The symbols move the units like this.
qf o zl
qf l rm
qf m hg
qf y fs
qh o tj
qh l ml
qh m qq
qh y fc
ht o mr
ht l jq
ht m rf
ht y qt
jb o hh
jb l lj
jb m zj
jb y bn
sm o nh
sm l fr
sm m lz
sm y fp
rl o zb
rl l gm
rl m nh
rl y jq
pm o ms
pm l mj
pm m gf
pm y mq
jc o gf
jc l zf
jc m jp
jc y dl
sj o gb
sj l dq
sj m zp
sj y cj
gd o lz
gd l tc
gd m dz
gd y zc
gs o ml
gs l jt
gs m lm
gs y sq
mq o sb
mq l pm
mq m mz
mq y fr
ml o tq
ml l lq
ml m sq
ml y qh
hh o bs
hh l dt
hh m bn
hh y ns
lz o fp
lz l gq
lz m zc
lz y cl
hs o br
hs l zb
hs m ht
hs y mr
lm o sq
lm l qp
lm m ch
lm y cc
rf o qt
rf l rj
rf m bq
rf y zr
dl o mz
dl l jc
dl m cp
dl y tc
pg o hb
pg l ds
pg m hs
pg y br
nm o cp
nm l tj
nm m dd
nm y hd
rm o jm
rm l ch
rm m sf
rm y qf
cj o zt
cj l sj
cj m dh
cj y fb
sz o ds
sz l pf
sz m rl
sz y zb
jz o mj
jz l zc
jz m zf
jz y bz
ds o ph
ds l dr
ds m zb
ds y pg
tm o dc
tm l hl
tm m tn
tm y sn
bl o dz
bl l hd
bl m dg
bl y qc
rh o rz
rh l ld
rh m pf
rh y dr
dq o cf
dq l bn
dq m hb
dq y sj
hj o bl
hj l dd
hj m tz
hj y dg
cn o tz
cn l zl
cn m qj
cn y jt
ff o rm
ff l sn
ff m fg
ff y sf
ns o tn
ns l hh
ns m dq
ns y cf
dz o zc
dz l gt
dz m qc
dz y jn
tn o sn
tn l bs
tn m cf
tn y rq
gb o fg
gb l cf
gb m cj
gb y zt
ms o nb
ms l bq
ms m mq
ms y sb
fb o ll
fb l cj
fb m lj
fb y dt
gt o gd
gt l cp
gt m bl
gt y dz
jf o hj
jf l zn
jf m cn
jf y tz
ch o cc
ch l dc
ch m ff
ch y rm
jn o jz
jn l dz
jn m tr
jn y zf
jq o hs
jq l rl
jq m rj
jq y ht
bz o pm
bz l jz
bz m jc
bz y gf
tr o zf
tr l qc
tr m tq
tr y cz
dr o zj
dr l rh
dr m sz
dr y ds
qc o jn
qc l bl
qc m cq
qc y tr
lq o cq
lq l tz
lq m gs
lq y ml
bq o zr
bq l qr
bq m pm
bq y ms
cq o tr
cq l dg
cq m ml
cq y tq
fp o rj
fp l sm
fp m cl
fp y qr
bn o ns
bn l jb
bn m ph
bn y dq
gm o sz
gm l nb
gm m lc
gm y rl
fd o hl
fd l ll
fd m hh
fd y bs
qp o gs
qp l qj
qp m dc
qp y lm
zf o bz
zf l jn
zf m cz
zf y jc
tc o gq
tc l dl
tc m gt
tc y gd
zn o dd
zn l qq
zn m zl
zn y jf
hg o fs
hg l sf
hg m mt
hg y hn
bc o qp
bc l hn
bc m tm
bc y dc
br o zp
br l pg
br m mr
br y zg
qt o ld
qt l ht
qt m zr
qt y dj
fg o sf
fg l rq
fg m zt
fg y rd
cz o jc
cz l tr
cz m tj
cz y jp
mz o fr
mz l gf
mz m tc
mz y gq
qr o rf
qr l fp
qr m mj
qr y bq
gf o mq
gf l bz
gf m dl
gf y mz
dj o rh
dj l qt
dj m nb
dj y pf
rd o hg
rd l fg
rd m ll
rd y mt
ll o mt
ll l zt
ll m dt
ll y fd
sb o gm
sb l ms
sb m fr
sb y lc
tz o dg
tz l jf
tz m jt
tz y lq
rj o ht
rj l nh
rj m qr
rj y rf
fr o lc
fr l mq
fr m gq
fr y sm
sn o ch
sn l tm
sn m rq
sn y ff
gq o sm
gq l mz
gq m gd
gq y lz
rz o jb
rz l jl
rz m dr
rz y zj
lc o rl
lc l sb
lc m sm
lc y nh
dd o hd
dd l fc
dd m jf
dd y hj
fc o nm
fc l qh
fc m zn
fc y dd
jt o lq
jt l cn
jt m qp
jt y gs
cf o rq
cf l ns
cf m sj
cf y gb
hb o sj
hb l ph
hb m br
hb y zp
nb o pf
nb l zr
nb m sb
nb y gm
hl o bc
hl l mt
hl m bs
hl y tm
zb o pg
zb l sz
zb m jq
zb y hs
hn o qj
hn l hg
hn m hl
hn y bc
qq o fc
qq l sq
qq m jm
qq y zn
ld o jl
ld l mr
ld m dj
ld y rh
zg o dh
zg l br
zg m ld
zg y jl
mr o zg
mr l hs
mr m qt
mr y ld
dg o qc
dg l hj
dg m lq
dg y cq
bs o tm
bs l fd
bs m ns
bs y tn
dc o lm
dc l bc
dc m sn
dc y ch
mj o bq
mj l cl
mj m bz
mj y pm
jl o lj
jl l zg
jl m rh
jl y rz
sf o qf
sf l ff
sf m rd
sf y hg
zj o bn
zj l rz
zj m ds
zj y ph
zc o cl
zc l gd
zc m jn
zc y jz
tq o cz
tq l cq
tq m qh
tq y tj
zr o dj
zr l rf
zr m ms
zr y nb
pf o dr
pf l dj
pf m gm
pf y sz
cc o qq
cc l lm
cc m rm
cc y jm
fs o cn
fs l qf
fs m hn
fs y qj
qj o jt
qj l fs
qj m bc
qj y qp
zp o cj
zp l hb
zp m zg
zp y dh
zt o rd
zt l gb
zt m fb
zt y ll
jm o zn
jm l cc
jm m qf
jm y zl
dt o fd
dt l fb
dt m jb
dt y hh
tj o jp
tj l tq
tj m fc
tj y nm
lj o dt
lj l dh
lj m rz
lj y jb
jp o dl
jp l cz
jp m nm
jp y cp
cl o qr
cl l lz
cl m jz
cl y mj
zl o jf
zl l jm
zl m fs
zl y cn
rq o ff
rq l tn
rq m gb
rq y fg
sq o qh
sq l gs
sq m cc
sq y qq
ph o dq
ph l zj
ph m pg
ph y hb
cp o tc
cp l jp
cp m hd
cp y gt
dh o fb
dh l zp
dh m jl
dh y lj
hd o gt
hd l nm
hd m hj
hd y bl
mt o hn
mt l rd
mt m fd
mt y hl
nh o jq
nh l lc
nh m fp
nh y rj

The rows follow the links: the fewer symbols apart two units are, the more alike their rows tend to be.

Each row is also shifted at random along 9 hidden directions that mean nothing.

Some units, each with a row of numbers:
dj	[-158,   -2,  -47,  -86,  -21,  -63, -140,   83,  -37,   -5,   61,    3,   70, -114,  138,  -52,    5,   86,  -11,   79,  -29,  -65,  137,  183,   56,   21,   86,  164,  -57,  -21,  -39,  -35,  -97,   -6,   62,   60,  -16, -124,   72,   -7,  -26,  -53,  -35,    2,  -80,   16,   -9]
rf	[-155, -129,  -89,  -44, -109,  -26,   23,  -13,  -64,  -14,    6,  -66,   70,  -20,  -21,  135,   38, -216,   40,  -52,   55,   15,   50,  -65, -105,    9,  -25,   82,   46,   37,  -97,    5,   73,  -40,  -30,   72,   52,  -69, -119,   41,   -9,  188,   76,  218,   13,   17,   85]
bc	[-136,  -95,   -9,   -3,   52,  -30, -138,   55,  -43,  -11,  -73,  -47,  -61,  -47, -105,  -12,  -84,   36,    1,  -27,   21,   17,   67,  227,  -41,   64,   50,  136,  -17,   97,  -30,   -1,   36,  -14,   31,  -86, -104,    8,  -40,   40,  -27,  122,  -29,  -77,   11,    6,   78]
fr	[  98,  -35,  -38,   19,    9,   -6,  -54,  -50,   79,    6,   54,  -29,   36,   23,   76,  -96,   51,   -2,  123,   20, -131,   45,    6,  -44,  -89,   12,   59,   64,  128,   33,  -72,  -64,  -70,  -16, -133,   29,   -1,  -58,  -77,  -71,  -62,    0, -139,   24,  -27,  -22,  -89]
lz	[  81, -128,  -60,   18,    0,    8,  -87,  -28,  -42,    5,  -24,   48, -160,   62,   43,  -98,  -36,  128,  117,  -82,  -28,  -74,    5,   40,  -75,   -5,   81,   19,  -20,   -8,  -81, -132,   88,   71,    2,    1,   38,  -18,  -70,  -10,  124,    0,  -78,    5,   12,   10,   79]
sn	[ -59,   80,   -3,   37,   42,   -6, -173,  -43,  -67,   58,    9,   16,  145, -100,  -11,   22,   40, -212,  -21,  -23,  190, -193,   47, -276,  -59,   29, -198,  -55,   65,   63,  -20, -183,  -23,    4, -125,   -1,   51,   45,  185,  -36,  -60,  138,  -57,  287,   60,    7,  106]
jn	[ 186, -159,  -23,   20, -160,    9,  212,    8,  -65,   63,  -76,    5,  -23,  137, -123,  272,   36, -239,   22, -109,   82,  -17,  -43,  -94,  -51,   23,  -96,   44,  -26,  -37,   37,   64,  100,   12,  107,  -17,  161,   16, -149,   72,  140,   69,  123,  189,   42,  -62,  170]
rh	[  20,   67,  -32,  -14,    7,   17,  151,  -21,   76,  -90,   72,  -21,  -72,  -17,   36, -153,   34,   44,  -12,   35,  -56,  137,  -84, -105,   25,  -38,  157, -119,   29,  -13,  -41,  -30,    6,   14,    0,   73,  -35,   19,  -26,   40,   63,    7,   67,   -5,   30,   49,  -18]
qp	[  96,  -34,   68,  -16,   12,    1, -166,   57,  -74,   29, -110,  146,  -12,   38,  -51,   62, -144,    7,  -36,  -59,   41,  -21,  109,  186,  -23,  -20,  -40,   63,  -25,   26,   48,  141,   59,    2,   70,  -43,  -37,  -12,   96,    8,  -24,   33,   31,  -69,   39,   -8,   16]
rd	[ 213,   95,  -17,   12,   30,  -67,   44,   34,   54,   73,    7,  136, -118,  -49,  -38,  -70,   36,  -71,  -33,  111,   67,  124,  110, -116,  -27,  119,   77,   48,  174,   90,   87,   -1,  -80,   13,  158,  -45,  -11,  -44,  316,  -52,   58,   48,  -22,  -21,   97,  -12,   94]
dt	[-203,   52,    3,   -2,   -1,    5,  122,   -7,  -32,  -83,   28,  -52,  121,   59,  -86,  212,   51, -151, -142,   11,   52,   36,  -61,  -70,  -39,  -13,  -25, -132,   85,   24,  -26,  136,  152,  -58,    2,  -29,   -9,   20,   33,   15,  -61,  119,  179,   34,  129,  145,  -12]
rq	[ -61,  -21,  -92,    8,    1,  -28,  229,  -48,   33,   41,   23, -238, -118, -154, -131,  125,  115,  -31,  -49,   98,  173,  164,  -48,  -90,   16,  106,  -69,   51,   26,   72,   34,  -24,   18,  -55,   56,  -27,  -11,   38,   23,   21,   -2,  114,   65, -115,  -30,   -8,   55]
mt	[ 101,  102,   30,   33,   61,    8, -119,  -31,  -45,   12,   -7,  122,   97,   32,  -24,    4,  -22, -121,  -67,  -39,   84, -108,   24, -160,  -67,  -21,  -95, -120,  110,   41,   -9,  -35,   76,   13,  -44,  -20,   16,   37,  230,  -33,  -18,   74,   18,  128,  150,   70,   39]
sj	[  27,  -47,  -28,  -40,    0,   13, -189,   -5, -111,  -20,    9,  113,   -5,   -1,   42,   -1,   19,   98,  -57,   59,   61,  -77,   80,   38,   44,   58,  -17,   18,  -92,  -37,    4,   40,   53,   24,   -8,  -59,  -69,   21,   84,   -3,   21,  -52,   -7,  -28,   17,   48,   67]
ms	[ 116,   -6,  -26,  -36,  -30,    3, -111,  -77,  -36,   23,   16,  128,   41,   28,   94,  -90,  -15,  -12,   66,  -30,  -57,  -82,   77,  -94,  -47,  -29,  -57,  -26,   12,  -23,  -45,  -11,   19,   16,  -33,   63,   16,  -65,   52,  -54,   -7,  -82,  -76,   79,   28,  -20,  -37]
cq	[-103,  104,   84,   36,   29,   17,  100,   15,   65,   29,  -26,   13,   17,   38,  -28,  -46,  -46,    8,  -14,  -37,  -52,  -24,  -73,  -12,   60,  -52,  -29,  -72,  -20,  -30,   73,  -10,  -63,   22,   49,   -1,   40,   45,   24,    9,   20, -108,   -9,  -34,   -2,  -60,  -47]
zn	[  82,   87,  107,   20,   22,  -10,   51,   97,   71,   19,  -39,    7,   78,   38,  -31,   39,  -76,  -18,  -41,  -22,  -68,   30,  -21,  153,   39,  -52,   33,   33,   30,    1,   73,   84,  -86,  -15,   60,   -6,   18,   -4,   25,   20,  -44,  -33,   30,  -69,  -14,  -31,  -82]
gd	[ -91, -147,  -61,   45,  -21,  -19, -100,   19,   -7,   70,    4,  -44, -120,  -23,   74,   62,   68,   59,  129,   32,   77,    1,   45,    4,  -87,   56,   33,  150,   50,   18,  -25, -123,  -42,   19,  -78,  -15,   75,  -49,  -58,  -70,   24,   96, -109,   15, -111,  -15,   49]
hl	[ -20,  131,  -12,    6,   62,  -91,   75,   58,   45,   11,   38,  -96,    8, -154,  -48, -132,   52,  -88,  -20,   69,    5,  -81,   23,  -72,   64,  118,   54,   13,    4,   81,   20, -205, -158,   10,  130,  -44,  -31,   -9,   75,   -5,   15,    6,  -82,  113,    8,  -29,  127]
cj	[-122,   71,  -17,  -10,   31,  -16,   98,    2,   33,  -71,   69,  -99,   26,  -56,   -4,   19,  102,    1,  -68,  119,  -12,   65,  -39,  -59,   51,   64,   51,  -66,   12,   15,   13,   29,  -37,  -43,   -5,  -41,  -76,   10,  -24,  -26,  -63,   -4,   25,  -47,  -12,   62,  -30]
zj	[  67,   22,  -20,  -33,    9,   17,  -20,   -9,   -9,  -86,   61,    4,   58,   -3,   29, -170,   41,   52,  -29,   30,  -93,  -58,  -48,   -7,   97,   24,   83,  -44, -103,  -49,  -38,  -63,  -41,   29,  -31,   -7,  -81,   53,  -84,   63,   48, -102,  -24,   69,    9,    6,   45]
dl	[   9, -106,    0,   32,  -47,    9, -104,   16,  -68,   42,  -24,   20,   61,   85,   45,  141,   20,  -52,   66,  -66,   31, -157,    8,   -1,  -62,  -14,  -68,   49,  -10,  -39,  -30,  -56,   28,   24,  -71,  -15,  114,  -20,  -82,  -28,   17,   25,  -40,  138,  -30,    3,   46]
rl	[ -61,  -93,  -43,  -34,  -35,   42, -311,  -54, -120,  -14,   23,   79,  121,   -6,  145,   54,  -10,  -14,   45,  -46,   91, -114,   87,  -60,  -94,  -78, -103,   15,   -6,  -36, -113,   -9,   89,  -10, -230,   91,   31,  -37,    3,  -33,  -82,   97,  -10,  156,  -26,   65,  -39]
qj	[ -39,   13,   41,    3,   34,  -43,   -6,   76,   41,  -12,  -11, -229,  134, -128,  -53,   35,   11,  -75,   14,   29,  -44,  -35,  -14,  128,   60,   57,  -38,  106,  -73,   58,   16,  -42, -175,  -66,  -47,  -43,  -66,    7, -211,   13, -160,   34,  -78,   31, -141,  -73,  -38]
dc	[-110,  -74,    9,   28,   22,  -16, -110,   34,  -14,   14,  -81,   64,  -22,   35, -125,  112,  -73, -133,  -16,  -31,   83,  154,   92,   78, -160,   42,   22,  114,  193,  141,   -5,  132,   86,  -48,  -16,  -59,  -49,  -10,   99,   -1,  -60,  266,   50,  -23,  106,   37,   46]
bs	[ 196,   15,    9,   35,   79,   17, -149,    0,  -15,  -44,   15,   50,   -3,   27,   19,  -52,   13,   43,   -9,   20,   14,  -30,   -2,  -33,  -46,   22,   56,  -53,   70,   31,  -34,  -48,   28,   14, -100,  -59,  -53,   38,   57,  -38,  -23,   66,  -42,   11,   53,   86,   18]
rj	[-120,   56,  -23,  -63,    5,  -10,  -20,  -65,  -32,  -34,   37,   -6,   32,  -57,   97, -103,  -22,   70,   27,  -14,  -74, -111,   24,  -31,   37,  -58,  -43, -105, -104,  -45,  -53,  -33,   20,    1,    7,   75,  -22,  -61,  -37,  -39,  -42, -131,  -36,   -1,  -35,   14,  -90]
dg	[  -7,   36,   78,   65,  -13,   -2,  100,   71,  127,   43,  -23,   17,   96,  101,  -67,   76,    2, -160,    2,   -4,  -70,  155,  -42,   17,  -53,   -4,   51,   88,  195,   42,   63,   94, -105,  -37,  -25,  -15,   55,    5,   17,   10,  -40,   75,   16,   24,   34,  -58,  -54]
rz	[ 118,   88,  -26,  -39,    7,   29,  103,  -76,   43,  -32,   66,   66,  -78,  -27,   35, -182,   51,  122,  -45,   89,  -38,  101,  -38, -125,  107,    5,   37, -111,  -54,  -57,   38,   26,  -18,   23,   32,   30,  -71,   45,   85,   13,   62, -159,   13, -105,   18,  -16,  -33]
hh	[-135,  103,    0,   -8,   57,  -37,   59,   37,   18,  -86,   78, -142,   95,  -74,   12,   -4,   95,   -7,  -69,   96,  -40,  -59,  -48,  -16,   78,   57,   59,  -76,  -29,   15,  -14,  -61,  -70,  -32,    5,  -49,  -69,    2,  -61,  -24,  -72,  -23,   -7,   18,  -27,   79,  -15]
qq	[  30,  -29,   67,   59,   19,   37,  -20,   53,   35,   -4,  -56,  -59,   27,   32,  -47,   90,  -53,  -46,   18,  -69,   36,   54,  -67,   53,  -48,  -66,   -6,    9,   42,   24,    5,   18,   -6,  -17, -115,   -2,   26,   58, -104,   34,  -50,  151,   40,   21,  -41,   -4,  -31]
ch	[ -17,   46,   26,    7,   47,  -46,   10,   48,   29,  -17,   -4, -198,  106, -137,  -68,  -54,   11,  -83,   17,   12,  -48,  -93,  -20,   53,   68,   68,  -34,   45,  -96,   60,    5, -117, -159,  -37,  -10,  -51,  -76,   26, -173,   19, -106,    6,  -94,   83,  -94,  -67,   23]
tr	[ -79,   88,   66,    1,   11,  -43,   20,   60,   71,   69,   17,   -9,   79,  -24,   62,  -43,   31,   50,   25,   82, -118,  -87,   25,   88,  124,   45,  -24,   85,  -66,  -44,  109,  -21, -231,    2,   76,  -38,   19,  -45,    3,  -64,  -50, -240, -145,  -67, -122, -116,  -82]
tn	[ -91,   61,  -30,   -3,   38,  -21,  238,  -27,   31,  -20,   19, -194,  -28,  -66, -120,  108,   48,   13, -108,   59,   48,  105,  -79,   27,   40,   31,  -28,  -49,   14,   44,   18,   60,   71,  -57,  100,  -36,  -41,   23,   33,   20,  -34,   14,  105, -181,   33,   56,  -35]
zp	[-209,   19,  -25,   -7,   12,   26,  -80,  -34,  -37,  -51,   26,  152,   -9,   54,    5,  -11,   14,  -37,  -70,   28,   66,   77,   31, -122,  -65,    3,   42,  -84,  114,   19,  -28,   78,  112,    4,  -46,   -1,  -41,   26,  169,   -2,   20,  104,   82,   39,  141,  108,   39]

From each start, follow one symbol. Which unit do you reach?
Answer with the unit's name.
start [-344,  130,  -45,  -79,  -29,  -73,  100,   -5,  -52,  -15,   45,  -30,   34, -148,   71,  -72,    7,  -83,  -17,  -13,   17, -188,   57, -142,   65,  -26,  -45, -123, -111,  -23,  -33, -135,  -17,   20,  165,  105,   52,  -98,   58,  -12,   32,  -75,   27,  176,   -4,   17,   50]
l: rf
start [  38,   32,   65,   30,   44,   31,    4,  -28,   -8,  -46,  -57,  -69,   77,   16, -101,   37,  -65,  -90,  -22,  -84,   -7,  -21,  -71,  -19,  -26,  -47,  -92, -119,  -18,   42,  -10,   46,   63,  -38,  -76,  -28,  -56,   72, -120,   20,  -98,   74,   34,   28,   30,   12,  -47]
o: jm
start [  26,   -5,   52,   38,   -7,    0,  -69,   79,   -2,   74,  -66,  103,  -52,    6,  -19,    0,  -77,  -29,   11,  -53,   86,  -23,   37,   31,   -5,  -14,    3,   71,   13,    5,   60,  -45,  -50,   49,   44,   -1,   75,   21,  113,   33,   78,   60,    2,   65,    2,  -58,   94]
o: cq
start [ -39,  -49,  -55,  -41,    6,   15, -111,   11,  -10,  -53,   49,   39,  -42,  -17,   60, -146,    1,  155,  -15,   44,  -38,   51,   22,  122,   34,   16,  143,   77,  -35,  -23,  -55,  -23,    5,   26,  -22,   16,  -75,    6,   18,   54,   62,  -16,   -7,  -59,    3,   33,   33]
y: br
start [-189,  -61, -109,  -40,  -53,  -32,   44,  -81,  -21,   41,   26,  -67,  -93, -122,   33,  -29,   54,  -33,   83,   19,   75,   26,   57, -146,  -36,   34,  -63,   32,  -12,   23,  -41,  -82,    8,   -9,    8,   76,   28,  -59,  -18,  -27,   18,   39,  -33,   55,  -48,  -38,   35]
m: fr
start [  27,  116,   42,   35,   72,    6,  203,  -48,   66,  -56,  -32,  -38,  -57,   22, -148,  -41,  -45,  -96,  -46,  -49,  -26,  116,  -97, -123,  -42,  -26,   12, -205,   88,   85,   16,   51,   86,  -27,   52,  -29,  -61,   59,    5,    9,  -18,   74,   78,  -46,  127,   40,  -25]
l: sf
start [ -20,  -36,  -16,   32,    1,   52,   61, -108,   12,  -30,    6,  -41,   44,  131,  -10,   58,  -13,  -25,   43, -112,  -63,    1, -104,  -72, -126, -109,  -45, -123,  101,   -5, -102,   18,  176,  -16, -115,   48,   58,    2,  -88,  -16,  -19,   39,   35,    3,   85,   66, -103]
m: bz
start [  -3,   -2,   72,   49,   20,    3,  -13,  103,   64,   11,  -51,    0,    4,   44,  -41,   22,  -68,  -29,   14,  -42,  -17,   67,  -22,  123,  -31,  -33,   88,   71,   71,   35,   31,   11,  -62,    2,   -8,  -17,   23,   19,  -22,   33,   -1,   99,   16,   -1,  -10,  -22,    4]
l: jf
start [ 188,  141,   -7,  -29,   14,  -56,   56,   14,   -1,   30,   80,  -68,  115, -130,   37,    3,  120,  -28,  -82,  136,   32, -133,   26,  -91,  145,   91,  -89,   -6,  -85,  -28,   71,  -74, -153,   -9,   82,  -30,   -4,  -16,  118,  -39,  -40, -160,  -54,   37,  -53,  -28,   17]
m: fb
start [-210,   39,  -45,    5,   28,   -9,   56,   -7,  -26,  -87,   41,  -13, -103,  -65,   -9,  -85,   77,  -35,  -21,   45,   73,   -7,  -31, -209,   16,   63,   90, -151,  -22,   28,  -27, -114,   19,   28,   11,  -30,  -49,   47,  -18,    5,   70,   91,   31,  130,   40,   83,  141]
l: bn
start [   2,   60,   47,   17,  -29,  -30,  202,   28,   43,   31,  -21,   28,  -83,   44,  -16,  -10,   13,  -31,   30,   -6,  -65,  -36,  -38,  -68,   65,   18,   19,  -72,  -50,  -36,   92,  -12,  -71,   36,  162,  -26,   60,  -14,  -43,  -23,   81, -135,  -12,   14,  -18,  -62,   27]
m: hd
start [ -26,  -36,  -75,  -38,  -35,    9,  -93,  -20,  -56,   -4,   54,   31,   20,  -73,   43,  -97,   66,    6,  -17,   40,   74,  -59,   29,  -93,   56,   51,   -5,   45,  -79,  -40,  -36, -111,  -31,   36,  -43,   29,  -11,   38,   45,   60,   80,   -7,  -15,  140,   -3,  -16,  128]
y: rz
start [ -56,   19,  -20,   12,   48,  -19,   48,  -17,  -23,    6,  -49,   20, -119,  -19, -128,   -7,  -49,  -23,  -54,  -24,   88,   54,   11,  -14,  -48,   35,    9,  -43,   57,   81,    3,    4,  113,    7,  113,  -46,  -34,   29,  140,   27,   57,  103,   63,  -55,  126,   43,   95]
y: sn
start [-140, -125,    4,   32,  -45,   55,  129,  -39,   11,   48,  -73,  -72, -118,   63, -110,  134,  -20,   48,   18,  -52,   49,  126,  -82,   61,   -4,  -13,  -83,   42,  -45,  -21,   50,  102,   85,  -12,   -5,  -31,   31,   73, -126,   53,   39,   12,   60, -151,  -37,  -67,  -12]
o: gt
start [  71,  -84,   61,   51,  -26,   56,  -64,   15,  -84,  -46,  -62,   66,   70,  199,   -6,   78,  -51,  -74,   51, -176,  -57, -215,  -87,  -22,  -57,  -80,  -23, -129,  -66,  -63,  -52,  -41,  117,   54,  -79,  -35,   80,   51, -215,   22,   61,    7,   14,  205,   45,   39,   65]
o: zc
